Below is a small trained network, with its code and all its weights. Each question gives an input and a target symbol and asks what happens when units are switched off, that is, made to give their printed mean instead of their output.

import numpy as np


def w(rows, s, z=0):
    codes = np.array(rows[::2]) - 128.0
    scale = np.full(codes.shape[1], s)
    scale[-1] = z or s
    return codes * scale


def f(y):
    return y / 2 * (1 + np.tanh(0.7978845608 * (y + 0.044715 * y**3)))


def softmax(a):
    e = np.exp(a - a.max(-1, keepdims=True))
    return e / e.sum(-1, keepdims=True)


def log_softmax(a):
    a = a - a.max(-1, keepdims=True)
    return a - np.log(np.exp(a).sum(-1, keepdims=True))


def net(x, mask):
    ids = ['αγεζηθλπψω'.index(c) for c in x.split()]
    T = len(ids)
    res = E[ids] + P[:T]
    r = res
    for j in range(2):
        rows = slice(3 * j, 3 * j + 3)
        q, k, v = (r @ M[0][rows].T for M in (Q, K, V))
        z = softmax(np.where(np.tri(T) > 0, q @ k.T / 3**0.5, -1e9)) @ v
        o = O[0][rows]
        res = res + np.where(mask[j], z, o[:, -1]) @ o[:, :-1]
    y = f(res @ A[0][:, :-1].T + A[0][:, -1])
    res = res + np.where(mask[2:10], y, B[0][:, -1]) @ B[0][:, :-1]
    return log_softmax(res[-1] @ U[:, :-1].T + U[:, -1])


Q, K, V, O, A, B = {}, {}, {}, {}, {}, {}
E = w([
[99,226,113,212,93],'α',
[77,203,155,212,254],'γ',
[140,217,133,27,193],'ε',
[189,173,223,75,208],'ζ',
[110,68,247,131,73],'η',
[181,242,180,237,84],'θ',
[125,112,247,196,43],'λ',
[220,220,243,135,156],'π',
[87,200,37,116,83],'ψ',
[153,31,97,145,194],'ω',
],0.0089)
P = w([
[40,161,140,148,205],'0',
[75,193,138,157,204],'1',
[92,205,133,156,198],'2',
[109,192,120,154,187],'3',
[120,182,116,147,172],'4',
[139,172,105,143,168],'5',
[150,158,100,130,157],'6',
[166,145,93,128,153],'7',
[185,138,82,125,141],'8',
[197,124,78,112,135],'9',
[214,110,69,110,128],'10',
[231,102,57,107,116],'11',
[239,92,53,100,107],'12',
[254,77,46,96,93],'13',
],0.007)
Q[0] = w([
[53,98,79,117,117],'H0',
[239,155,248,161,163],'H0',
[149,118,99,177,175],'H0',
[64,3,235,116,36],'H1',
[90,137,48,69,148],'H1',
[192,206,178,110,126],'H1',
],0.023)
K[0] = w([
[46,142,186,166,175],'H0',
[235,87,59,105,71],'H0',
[151,159,109,165,184],'H0',
[7,166,188,171,208],'H1',
[167,54,60,159,149],'H1',
[173,143,208,127,64],'H1',
],0.021)
V[0] = w([
[19,180,98,108,139],'H0',
[106,75,52,155,209],'H0',
[154,150,212,146,174],'H0',
[140,108,179,2,183],'H1',
[93,119,245,145,28],'H1',
[194,76,161,221,156],'H1',
],0.0096)
O[0] = w([
[201,83,12,119,67,190],'H0',
[75,129,35,156,203,209],'H0',
[98,40,186,62,158,219],'H0',
[28,208,165,50,170,111],'H1',
[254,136,209,108,123,1],'H1',
[111,96,152,140,203,180],'H1',
],0.0072,0.005)
A[0] = w([
[157,146,124,72,98,141],'N0',
[143,134,138,110,65,240],'N1',
[155,212,153,168,148,57],'N2',
[98,82,106,109,93,117],'N3',
[72,88,173,159,72,140],'N4',
[143,81,122,187,164,153],'N5',
[129,100,133,124,192,144],'N6',
[103,135,192,253,106,4],'N7',
],0.017,0.0041)
B[0] = w([
[149,139,187,67,26,134],'N0',
[142,175,138,54,2,140],'N1',
[60,170,202,203,110,181],'N2',
[79,172,189,157,143,176],'N3',
[158,51,202,211,113,138],'N4',
[136,61,95,174,72,254],'N5',
[160,97,143,95,183,249],'N6',
[237,234,64,67,214,180],'N7',
],0.016,0.0085)
U = w([
[138,172,81,141,125,3],'α',
[102,36,69,112,110,94],'γ',
[19,159,70,90,88,163],'ε',
[109,130,83,3,140,150],'ζ',
[93,120,192,156,97,97],'η',
[186,109,98,98,127,71],'θ',
[154,86,161,152,79,96],'λ',
[120,125,171,82,156,97],'π',
[77,145,79,173,30,216],'ψ',
[87,118,74,180,194,201],'ω',
],0.0068,0.0054)

Each question gives the input, a string of symbols that net reads in full, and the target symbol t.
The units are the heads (3 rows each of Q, K, V and O) and the neurons (one row each of A and B). Each row of codes is followed by its name. A weight is (code - 128) times the scale printed after its matrix; where a second scale follows, it is the last column's (O, A, B and U).
mask holds one flag per unit, heads first, then neurons. A switched-off unit (its flag False) gives its mean, the last column of its rows in O or B, instead of its output. The means were averaged over made-up inputs and are rounded, as every weight is.
A unit's drop is (log p(t) with every unit on - log p(t) with that unit switched off) / (log p(t) with every unit on - log p(t) with every unit switched off).
The circuit of an input: a set's keep is (log p(t) with only the set's units on - log p(t) with every unit switched off) / (log p(t) with every unit on - log p(t) with every unit switched off). Starting from all 10 units, units are removed one at a time, each time the one whose removal leaves the highest keep (on an exact tie, the one counted first), for as long as the keep stays at least 0.8.
units of the circuit, in order: the units of the circuit, biggest drop first
most important unit: the unit with the biggest drop
heads that matter: for each layer, one digit per head in row order, 1 if its drop is at least 0.15 and else 0, layers parted by /
drop when u is switched off: that unit's drop, to one decimal
input ψ η λ γ λ ω λ π, target η: heads that matter -> 01
input α ψ ε η ε ψ ω π ε ζ, target π: most important unit -> H1
input θ γ γ γ ψ ε λ γ ε γ γ θ γ, target θ: units of the circuit, in order -> (H1 H0 N7)
input γ α γ ε γ, target ε: heads that matter -> 01
input γ η ω γ ω ω ω ω π ψ γ ψ η, target ψ: heads that matter -> 10
input λ γ λ λ, target θ: units of the circuit, in order -> (N7 H1 H0)
input ψ η ω, target γ: units of the circuit, in order -> (N5 N7 N2)
input ε γ π ψ γ λ γ ψ ζ γ γ ψ, target ψ: heads that matter -> 01
input η η γ γ π λ, target θ: heads that matter -> 10
input θ ε α ψ γ ψ ψ γ λ γ γ η, target λ: heads that matter -> 10
input γ γ ω α γ γ γ ω π γ ζ, target π: units of the circuit, in order -> (H1 H0 N5)
input α γ γ, target γ: units of the circuit, in order -> (H0 N5 H1 N3)
input ε η θ π θ ψ, target ψ: units of the circuit, in order -> (H1 N6)
input γ ζ η ψ γ, target ψ: most important unit -> H0
input ε ε λ γ γ γ γ α γ γ, target γ: heads that matter -> 01
input ω θ ε ω ε γ ε π, target η: heads that matter -> 11
input γ ε λ, target λ: heads that matter -> 10
input ε ε ε γ γ, target ε: heads that matter -> 01
input λ λ ω θ γ γ π, target π: units of the circuit, in order -> (N5 H0)
input θ γ π ε, target ζ: most important unit -> H0
input ε ε η γ ζ θ γ θ, target α: drop when N7 is switched off -> 2.0
input η ε γ ε, target ζ: drop when N5 is switched off -> 0.5
input ε γ α ε θ π ζ ψ λ γ θ ψ, target ε: drop when N6 is switched off -> 0.0
input π γ γ γ ω θ ω α γ ε ψ γ α, target ψ: drop when N5 is switched off -> -0.1
